[[ 29   5 -28  70]
 [-14 -38  -4 -19]
 [-41 -66  30  -2]
 [ 71 -28 -69 -41]
 [-21  51   8  60]]
->
[[ 29   5]
 [-14 -38]]

[[29  9  1  6  5]
 [53 30  0 -5 -5]
 [ 0 27 24  6 18]
 [ 3 -3 16 35  0]
 [50 88  6  3 14]]
->
[[29  9]
 [53 30]]

[[ 31 -39   5  10]
 [-80 -22  36  38]]
->
[[ 31 -39]
 [-80 -22]]

[[ 30 -34  42 -29 -64]
 [-28 -19  73  22 -59]
 [ 10 -18  76 -28   7]
 [-43  42  -5  59 -54]
 [  3 -24  83 -19 -10]]
->
[[ 30 -34]
 [-28 -19]]

[[ 16  14 -13]
 [ 10   6  -2]
 [ 19 -69 -30]]
->
[[16 14]
 [10  6]]

[[ 56  29  77   9 -53]
 [-22 -36  56 -57  -6]]
->
[[ 56  29]
 [-22 -36]]
---
[[-29 -82 -39 -42  39 -33  36 -41  22 -78 -39  24 -33  29 -33  21]
 [ 26  31  41  47 -47  34 -41  44  -6  28  43 -17  23 -30  34 -16]
 [ 28 -35  42  46 -45  35 -39  44  -8 -28  42 -25  -9 -30  34 -23]
 [ 19 -79  41  50 -42  41 -41  45   8 -80  45 -16 -26 -34  41 -13]
 [ -5 -75   9  15 -19  14 -18  12   9 -76  13  -3 -34 -15  13  -1]]
->
[[ 21 -29 -82 -39 -42  39 -33  36 -41  22 -78 -39  24 -33  29 -33]
 [-16  26  31  41  47 -47  34 -41  44  -6  28  43 -17  23 -30  34]
 [-23  28 -35  42  46 -45  35 -39  44  -8 -28  42 -25  -9 -30  34]
 [-13  19 -79  41  50 -42  41 -41  45   8 -80  45 -16 -26 -34  41]
 [ -1  -5 -75   9  15 -19  14 -18  12   9 -76  13  -3 -34 -15  13]]

[[-47  34 -43  38 -11  84  38 -16  28 -34]
 [ 16  -5  14  -3  -3  74  -5   4  46  11]
 [  0  -7  -1  -8  -4  74  -8   4  24  -1]
 [-35  14 -34  11 -15  75  12 -17  30 -28]
 [-51  38 -45  49   3 -16  47 -16 -14 -34]
 [-47  34 -39  48   3 -49  45 -18 -16 -29]
 [-47  38 -42  49 -20  20  47 -27  11 -32]]
->
[[-34 -47  34 -43  38 -11  84  38 -16  28]
 [ 11  16  -5  14  -3  -3  74  -5   4  46]
 [ -1   0  -7  -1  -8  -4  74  -8   4  24]
 [-28 -35  14 -34  11 -15  75  12 -17  30]
 [-34 -51  38 -45  49   3 -16  47 -16 -14]
 [-29 -47  34 -39  48   3 -49  45 -18 -16]
 [-32 -47  38 -42  49 -20  20  47 -27  11]]

[[-25  77  46  12 -51   9]
 [-24  75  46  13 -50   8]
 [-27  78  49  12 -54   8]]
->
[[  9 -25  77  46  12 -51]
 [  8 -24  75  46  13 -50]
 [  8 -27  78  49  12 -54]]

[[ 22  30  17  30   2  16  20  18  -2  20]
 [  1 -16  -4 -17   5  -3  15 -14  -9   0]
 [-25 -30   1 -31  -1   2 -21 -19   1 -23]
 [ 16   8 -70   8 -18 -72 -33  18  33  20]
 [ 20  32  30  32   6  29  40  17 -16  17]
 [ -8 -30 -47 -31 -10 -47 -28 -20  13  -4]
 [-27 -37  -6 -38   0  -6 -19 -25  -6 -25]]
->
[[ 20  22  30  17  30   2  16  20  18  -2]
 [  0   1 -16  -4 -17   5  -3  15 -14  -9]
 [-23 -25 -30   1 -31  -1   2 -21 -19   1]
 [ 20  16   8 -70   8 -18 -72 -33  18  33]
 [ 17  20  32  30  32   6  29  40  17 -16]
 [ -4  -8 -30 -47 -31 -10 -47 -28 -20  13]
 [-25 -27 -37  -6 -38   0  -6 -19 -25  -6]]

[[ 20   1  48  13 -13  -1]
 [-32 -10 -51 -31  28  19]
 [ 20  -2  15   6  -4   6]
 [ 20   3  48  13 -13  -1]
 [-14  -5 -18 -16  12  12]
 [-49   3  31   6 -13   2]
 [  3  -2  15  -1   4   6]
 [-14  -8 -18 -16  12  12]
 [  3  -5  -2  -9   4   9]
 [  3  -5  -2  -9  12   9]
 [-66   9  31   6 -21  -1]
 [ 20   1  15   6  -4   2]]
->
[[ -1  20   1  48  13 -13]
 [ 19 -32 -10 -51 -31  28]
 [  6  20  -2  15   6  -4]
 [ -1  20   3  48  13 -13]
 [ 12 -14  -5 -18 -16  12]
 [  2 -49   3  31   6 -13]
 [  6   3  -2  15  -1   4]
 [ 12 -14  -8 -18 -16  12]
 [  9   3  -5  -2  -9   4]
 [  9   3  -5  -2  -9  12]
 [ -1 -66   9  31   6 -21]
 [  2  20   1  15   6  -4]]

[[-28 -13 -11]
 [-62  26  27]
 [ 72 -26 -13]
 [-50  24  31]
 [ 24  -5  -4]
 [  5 -11  -2]
 [-47   8   5]
 [ 12  24  12]
 [ 72 -16  -8]
 [-34  18  16]
 [-36   3  18]
 [ 31   6  10]]
->
[[-11 -28 -13]
 [ 27 -62  26]
 [-13  72 -26]
 [ 31 -50  24]
 [ -4  24  -5]
 [ -2   5 -11]
 [  5 -47   8]
 [ 12  12  24]
 [ -8  72 -16]
 [ 16 -34  18]
 [ 18 -36   3]
 [ 10  31   6]]
